Below is a small trained network, with its code and all its weights. Each question gives an input and a target symbol and asks what happens when units are switched off, that is, made to give their printed mean instead of their output.

import numpy as np


def w(rows, s, z=0):
    codes = np.array(rows[::2]) - 128.0
    scale = np.full(codes.shape[1], s)
    scale[-1] = z or s
    return codes * scale


def norm(h):
    return h / np.sqrt((h * h).mean(-1, keepdims=True) + 1e-5)


def f(y):
    return np.maximum(y, 0)


def softmax(a):
    e = np.exp(a - a.max(-1, keepdims=True))
    return e / e.sum(-1, keepdims=True)


def log_softmax(a):
    a = a - a.max(-1, keepdims=True)
    return a - np.log(np.exp(a).sum(-1, keepdims=True))


def net(x, mask):
    ids = ['ΘΛΞΨΩαβγδεημσ'.index(c) for c in x.split()]
    T = len(ids)
    res = E[ids] + P[:T]
    r = norm(res)
    for j in range(2):
        rows = slice(4 * j, 4 * j + 4)
        q, k, v = (r @ M[0][rows].T for M in (Q, K, V))
        z = softmax(np.where(np.tri(T) > 0, q @ k.T / 4**0.5, -1e9)) @ v
        o = O[0][rows]
        res = res + np.where(mask[j], z, o[:, -1]) @ o[:, :-1]
    y = f(norm(res) @ A[0][:, :-1].T + A[0][:, -1])
    res = res + np.where(mask[2:6], y, B[0][:, -1]) @ B[0][:, :-1]
    return log_softmax(norm(res)[-1] @ U[:, :-1].T + U[:, -1])


Q, K, V, O, A, B = {}, {}, {}, {}, {}, {}
E = w([
[171,64,117,146,103],'Θ',
[147,99,40,130,76],'Λ',
[143,251,208,122,159],'Ξ',
[171,156,87,151,230],'Ψ',
[178,134,175,178,174],'Ω',
[202,128,146,188,181],'α',
[179,135,170,169,167],'β',
[169,100,167,90,176],'γ',
[101,27,120,193,194],'δ',
[119,113,76,91,72],'ε',
[125,70,21,212,86],'η',
[173,181,111,157,89],'μ',
[181,140,157,142,150],'σ',
],0.018)
P = w([
[61,34,222,254,88],'0',
[143,50,210,230,98],'1',
[192,63,188,203,109],'2',
[230,70,168,179,128],'3',
[234,87,144,160,136],'4',
[220,101,133,150,149],'5',
[192,96,124,140,153],'6',
[158,103,116,147,155],'7',
[137,114,104,138,157],'8',
[90,116,105,151,165],'9',
[73,124,91,162,163],'10',
[28,114,144,163,150],'11',
],0.007)
Q[0] = w([
[103,38,143,126,11],'head 1',
[137,229,141,170,73],'head 1',
[86,119,141,49,162],'head 1',
[25,113,110,67,166],'head 1',
[147,238,62,109,38],'head 2',
[78,60,8,170,87],'head 2',
[219,161,147,92,187],'head 2',
[154,36,97,129,36],'head 2',
],0.019)
K[0] = w([
[253,76,160,108,74],'head 1',
[106,211,120,114,79],'head 1',
[83,91,217,106,183],'head 1',
[80,79,217,160,140],'head 1',
[135,241,80,84,47],'head 2',
[75,52,61,156,18],'head 2',
[186,114,93,65,187],'head 2',
[166,42,149,135,68],'head 2',
],0.018)
V[0] = w([
[121,129,133,224,135],'head 1',
[190,97,217,115,113],'head 1',
[105,163,159,121,52],'head 1',
[52,89,146,104,156],'head 1',
[104,160,176,121,167],'head 2',
[97,174,125,223,92],'head 2',
[122,159,251,105,120],'head 2',
[149,191,143,101,128],'head 2',
],0.014)
O[0] = w([
[89,82,153,197,82,239],'head 1',
[85,88,55,71,126,239],'head 1',
[182,128,100,110,68,47],'head 1',
[193,78,164,114,142,2],'head 1',
[139,128,182,78,120,69],'head 2',
[149,178,33,149,181,110],'head 2',
[99,212,134,5,110,93],'head 2',
[172,171,162,122,124,50],'head 2',
],0.012,0.0054)
A[0] = w([
[72,100,221,136,181,159],'neuron 1',
[126,251,155,202,81,78],'neuron 2',
[192,198,181,120,221,252],'neuron 3',
[116,86,213,90,110,54],'neuron 4',
],0.021,0.003)
B[0] = w([
[189,201,92,59,148,255],'neuron 1',
[58,61,251,75,216,224],'neuron 2',
[167,143,97,239,27,235],'neuron 3',
[176,34,133,85,84,207],'neuron 4',
],0.019,0.0097)
U = w([
[151,68,134,225,28,197],'Θ',
[121,149,139,119,130,14],'Λ',
[122,164,135,126,153,17],'Ξ',
[9,117,191,117,201,129],'Ψ',
[227,240,127,174,194,95],'Ω',
[125,109,49,132,232,187],'α',
[130,156,140,130,128,3],'β',
[74,215,215,149,60,233],'γ',
[44,157,91,112,75,162],'δ',
[165,115,210,136,167,118],'ε',
[114,210,95,90,147,104],'η',
[212,98,108,34,93,163],'μ',
[104,192,100,89,132,104],'σ',
],0.011,0.0038)

Each question gives the input, a string of symbols that net reads in full, and the target symbol t.
The units are the heads (4 rows each of Q, K, V and O) and the neurons (one row each of A and B). Each row of codes is followed by its name. A weight is (code - 128) times the scale printed after its matrix; where a second scale follows, it is the last column's (O, A, B and U).
mask holds one flag per unit, heads first, then neurons. A switched-off unit (its flag False) gives its mean, the last column of its rows in O or B, instead of its output. The means were averaged over made-up inputs and are rounded, as every weight is.
A unit's drop is (log p(t) with every unit on - log p(t) with that unit switched off) / (log p(t) with every unit on - log p(t) with every unit switched off).
The circuit of an input: a set's keep is (log p(t) with only the set's units on - log p(t) with every unit switched off) / (log p(t) with every unit on - log p(t) with every unit switched off). Starting from all 6 units, units are removed one at a time, each time the one whose removal leaves the highest keep (on an exact tie, the one counted first), for as long as the keep stays at least 0.8.
circuit, biggest first: the units of the circuit, biggest drop first
most important unit: the unit with the biggest drop
top k neurons: the k neurons with the biggest drops, biggest first
drop of u: that unit's drop, to one decimal
input γ α ε Θ δ Θ σ Ω δ, target α: most important unit	neuron 3
input Λ Ψ μ γ β γ Ψ Ξ δ Ω, target Ω: top 2 neurons	[neuron 1; neuron 3]
input β ε α γ Θ Ψ ε, target α: circuit, biggest first	[neuron 3; head 2]
input ε μ η μ Ξ Ξ Λ β α Θ α α, target γ: circuit, biggest first	[head 1; neuron 3; neuron 2; head 2]
input α γ α σ, target μ: circuit, biggest first	[head 2; neuron 4]
input γ Θ Ξ σ σ Θ Λ η β Λ α σ, target γ: circuit, biggest first	[neuron 3; head 2]
input Θ α γ γ ε Λ η η μ Ω α, target Ψ: circuit, biggest first	[head 1; neuron 2]
input ε Ψ Ξ σ, target Ω: circuit, biggest first	[neuron 1; neuron 4]
input δ σ σ, target δ: circuit, biggest first	[head 1; head 2]
input Λ ε ε η Ω Ω Λ Λ Θ Θ σ σ, target γ: circuit, biggest first	[neuron 3; head 2; neuron 2]
input μ η Ω Ω ε Ω δ Ψ α, target Ω: circuit, biggest first	[neuron 1; head 1]
input γ σ β, target μ: top 2 neurons	[neuron 4; neuron 2]
input η δ Ξ α ε γ Θ β, target μ: top 2 neurons	[neuron 4; neuron 1]
input η η γ β Θ ε ε ε Λ Λ, target α: most important unit	neuron 3
input Ψ Θ β Θ ε Ψ, target Ω: top 2 neurons	[neuron 1; neuron 4]
input σ Ξ σ η δ γ Ω Ξ Θ γ Ω, target μ: top 2 neurons	[neuron 4; neuron 1]
input Ω δ γ δ ε η β ε, target α: top 2 neurons	[neuron 3; neuron 4]
input σ α Θ α, target α: top 2 neurons	[neuron 3; neuron 2]
input δ Ω Θ σ, target δ: top 3 neurons	[neuron 2; neuron 1; neuron 4]
input Θ ε Ξ η ε Λ Θ Ψ α Ξ Ψ β, target Ω: top 2 neurons	[neuron 1; neuron 3]
input Θ μ Θ μ μ ε Λ β, target γ: most important unit	neuron 3
input γ Θ α, target μ: top 2 neurons	[neuron 4; neuron 2]
input Ψ α γ σ, target μ: top 2 neurons	[neuron 4; neuron 1]
input γ γ ε Ω Ω δ ε Ψ δ Ω α γ, target μ: drop of head 2	0.2
